Below is a small trained network, with its code and all its weights. Each question gives an input and a target symbol and asks what happens when units are switched off, that is, made to give their printed mean instead of their output.

import numpy as np


def w(rows, s, z=0):
    codes = np.array(rows[::2]) - 128.0
    scale = np.full(codes.shape[1], s)
    scale[-1] = z or s
    return codes * scale


def softmax(a):
    e = np.exp(a - a.max(-1, keepdims=True))
    return e / e.sum(-1, keepdims=True)


def log_softmax(a):
    a = a - a.max(-1, keepdims=True)
    return a - np.log(np.exp(a).sum(-1, keepdims=True))


def net(x, mask):
    ids = ['αγδζηλμπ'.index(c) for c in x.split()]
    T = len(ids)
    res = E[ids] + P[:T]
    u = 0
    for l in range(2):
        r = res
        for j in range(3):
            rows = slice(4 * j, 4 * j + 4)
            q, k, v = (r @ M[l][rows].T for M in (Q, K, V))
            z = softmax(np.where(np.tri(T) > 0, q @ k.T / 4**0.5, -1e9)) @ v
            o = O[l][rows]
            res = res + np.where(mask[u + j], z, o[:, -1]) @ o[:, :-1]
        u += 3
    return log_softmax(res[-1] @ U[:, :-1].T + U[:, -1])


Q, K, V, O = {}, {}, {}, {}
E = w([
[249,43,187,168,113],'α',
[188,145,134,25,63],'γ',
[159,1,100,104,241],'δ',
[48,96,108,58,119],'ζ',
[135,214,101,62,196],'η',
[247,43,95,211,114],'λ',
[134,174,76,138,25],'μ',
[81,133,82,182,121],'π',
],0.013)
P = w([
[93,142,248,196,106],'0',
[129,144,46,114,80],'1',
[120,148,46,104,97],'2',
[114,138,37,97,107],'3',
[93,137,23,83,112],'4',
[92,136,13,77,129],'5',
[88,135,11,54,135],'6',
[79,136,6,42,148],'7',
[78,121,2,57,148],'8',
],0.0056)
Q[0] = w([
[73,113,139,76,106],'0.h1',
[100,159,172,162,220],'0.h1',
[60,116,150,143,114],'0.h1',
[103,139,154,188,114],'0.h1',
[126,76,214,157,167],'0.h2',
[125,127,251,197,77],'0.h2',
[180,148,132,75,124],'0.h2',
[163,52,176,135,144],'0.h2',
[224,87,164,166,99],'0.h3',
[189,81,137,196,141],'0.h3',
[93,119,63,116,91],'0.h3',
[182,127,53,90,136],'0.h3',
],0.016)
K[0] = w([
[109,80,58,106,116],'0.h1',
[193,152,74,175,118],'0.h1',
[109,79,79,157,66],'0.h1',
[143,93,146,153,108],'0.h1',
[176,116,154,213,108],'0.h2',
[177,128,86,178,7],'0.h2',
[150,115,127,93,157],'0.h2',
[201,129,217,142,105],'0.h2',
[165,104,194,156,63],'0.h3',
[191,100,143,171,69],'0.h3',
[150,78,115,73,189],'0.h3',
[154,101,175,137,180],'0.h3',
],0.017)
V[0] = w([
[88,143,80,106,156],'0.h1',
[148,152,65,227,53],'0.h1',
[85,165,180,125,113],'0.h1',
[82,135,122,45,89],'0.h1',
[218,118,162,56,154],'0.h2',
[40,119,207,30,144],'0.h2',
[125,129,154,5,11],'0.h2',
[118,74,137,124,120],'0.h2',
[55,158,176,216,162],'0.h3',
[2,119,148,192,157],'0.h3',
[141,121,97,76,215],'0.h3',
[189,107,85,77,152],'0.h3',
],0.0071)
O[0] = w([
[84,150,80,196,157,179],'0.h1',
[209,154,122,107,60,91],'0.h1',
[74,137,163,149,105,107],'0.h1',
[35,92,80,167,105,191],'0.h1',
[148,111,95,35,156,201],'0.h2',
[112,102,237,113,146,111],'0.h2',
[94,87,202,8,63,151],'0.h2',
[76,89,143,166,143,111],'0.h2',
[110,125,205,216,195,22],'0.h3',
[155,141,177,253,165,1],'0.h3',
[111,227,77,124,126,190],'0.h3',
[151,161,42,44,98,230],'0.h3',
],0.0064,0.0038)
Q[1] = w([
[135,58,137,112,158],'1.h1',
[98,163,163,133,133],'1.h1',
[163,48,161,127,151],'1.h1',
[163,98,92,154,120],'1.h1',
[177,148,93,162,148],'1.h2',
[101,81,108,128,106],'1.h2',
[90,181,104,123,101],'1.h2',
[120,251,148,129,96],'1.h2',
[174,47,104,125,158],'1.h3',
[166,164,80,118,175],'1.h3',
[152,107,191,165,165],'1.h3',
[206,58,133,192,157],'1.h3',
],0.021)
K[1] = w([
[237,135,176,198,67],'1.h1',
[144,153,95,85,112],'1.h1',
[200,111,216,157,33],'1.h1',
[131,37,167,148,159],'1.h1',
[228,200,134,181,151],'1.h2',
[101,37,152,174,139],'1.h2',
[38,179,38,106,173],'1.h2',
[79,249,62,63,127],'1.h2',
[174,101,202,239,133],'1.h3',
[157,182,169,104,198],'1.h3',
[177,165,122,155,20],'1.h3',
[218,113,200,175,85],'1.h3',
],0.013)
V[1] = w([
[129,55,89,145,125],'1.h1',
[110,115,130,129,71],'1.h1',
[179,161,107,123,126],'1.h1',
[120,60,123,170,226],'1.h1',
[132,203,179,135,5],'1.h2',
[121,99,150,75,116],'1.h2',
[126,197,162,113,162],'1.h2',
[98,122,185,67,116],'1.h2',
[104,196,66,185,98],'1.h3',
[118,224,171,125,216],'1.h3',
[190,164,211,92,140],'1.h3',
[155,35,134,168,80],'1.h3',
],0.012)
O[1] = w([
[101,158,120,108,115,138],'1.h1',
[112,134,125,151,92,113],'1.h1',
[148,164,129,147,184,234],'1.h1',
[110,114,105,59,149,18],'1.h1',
[106,161,9,154,82,125],'1.h2',
[171,85,126,170,91,173],'1.h2',
[173,119,101,90,176,92],'1.h2',
[165,63,98,137,97,120],'1.h2',
[109,139,145,156,86,153],'1.h3',
[195,168,127,126,90,125],'1.h3',
[186,158,108,146,187,108],'1.h3',
[61,119,103,111,190,3],'1.h3',
],0.013,0.005)
U = w([
[163,82,126,176,227,108],'α',
[156,60,84,80,115,2],'γ',
[74,212,103,12,105,30],'δ',
[46,78,252,159,103,225],'ζ',
[179,206,184,150,124,231],'η',
[117,121,224,70,167,87],'λ',
[90,178,76,190,124,57],'μ',
[52,219,207,201,210,233],'π',
],0.0031,0.005)

Each question gives the input, a string of symbols that net reads in full, and the target symbol t.
The units are the heads (4 rows each of Q, K, V and O). Each row of codes is followed by its name. A weight is (code - 128) times the scale printed after its matrix; where a second scale follows, it is the last column's (O and U).
mask holds one flag per head, layer by layer. A switched-off head (its flag False) gives its mean, the last column of its rows in O, instead of its output. The means were averaged over made-up inputs and are rounded, as every weight is.
A unit's drop is (log p(t) with every unit on - log p(t) with that unit switched off) / (log p(t) with every unit on - log p(t) with every unit switched off).
The circuit of an input: a set's keep is (log p(t) with only the set's units on - log p(t) with every unit switched off) / (log p(t) with every unit on - log p(t) with every unit switched off). Starting from all 6 units, units are removed one at a time, each time the one whose removal leaves the highest keep (on an exact tie, the one counted first), for as long as the keep stays at least 0.8.
units of the circuit, in order: the units of the circuit, biggest drop first
unit that matters most: the unit with the biggest drop
heads that matter: for each layer, one digit per head in row order, 1 if its drop is at least 0.15 and else 0, layers parted by /
input α μ δ η ζ π λ γ, target ζ: units of the circuit, in order	0.h1; 1.h3
input δ η η α η η α, target λ: units of the circuit, in order	1.h2; 0.h2; 1.h1; 0.h3
input γ μ η π π δ, target ζ: heads that matter	010 / 011
input δ λ π α π η λ μ, target η: unit that matters most	1.h3
input δ α α δ, target λ: units of the circuit, in order	1.h2; 0.h2; 0.h3; 0.h1
input ζ λ λ, target γ: heads that matter	011 / 110
input η η η π λ λ, target η: heads that matter	001 / 001
input δ λ λ μ α η λ α, target λ: heads that matter	011 / 110
input γ π ζ δ λ λ α λ λ, target ζ: units of the circuit, in order	1.h3; 1.h2; 0.h3
input γ α η α λ μ η λ α, target ζ: units of the circuit, in order	1.h2; 1.h3; 0.h3; 0.h2
input ζ α α η α ζ α, target γ: heads that matter	011 / 110
input α η γ π δ λ ζ, target ζ: units of the circuit, in order	1.h3; 1.h2
input λ μ α η λ, target π: heads that matter	110 / 011
input α α ζ λ ζ λ δ π γ, target δ: units of the circuit, in order	0.h3; 1.h1; 0.h2
input π δ λ λ γ γ, target δ: unit that matters most	1.h1
input μ ζ α η λ λ η λ, target μ: units of the circuit, in order	0.h3; 1.h2; 0.h1; 0.h2
input μ μ λ δ η μ, target η: units of the circuit, in order	1.h3; 0.h3; 1.h1
input δ μ π μ γ α μ, target δ: units of the circuit, in order	1.h1; 1.h2; 0.h2
input ζ η γ ζ γ, target ζ: heads that matter	100 / 001
input δ λ ζ μ α α λ, target λ: units of the circuit, in order	1.h2; 0.h3; 1.h1; 0.h2
input π π π, target π: heads that matter	011 / 010
input α μ λ α λ α δ η α, target α: unit that matters most	1.h3
input δ α μ λ λ λ γ λ λ, target λ: units of the circuit, in order	1.h2; 0.h2; 0.h3; 1.h1
input α λ π, target π: heads that matter	011 / 011
input α δ γ μ ζ π, target ζ: heads that matter	100 / 001
input η λ η π η ζ ζ, target ζ: units of the circuit, in order	1.h3; 0.h1
input μ λ λ δ γ η δ, target μ: unit that matters most	0.h3
input ζ π γ π δ, target γ: units of the circuit, in order	0.h3; 0.h2; 1.h1; 1.h2
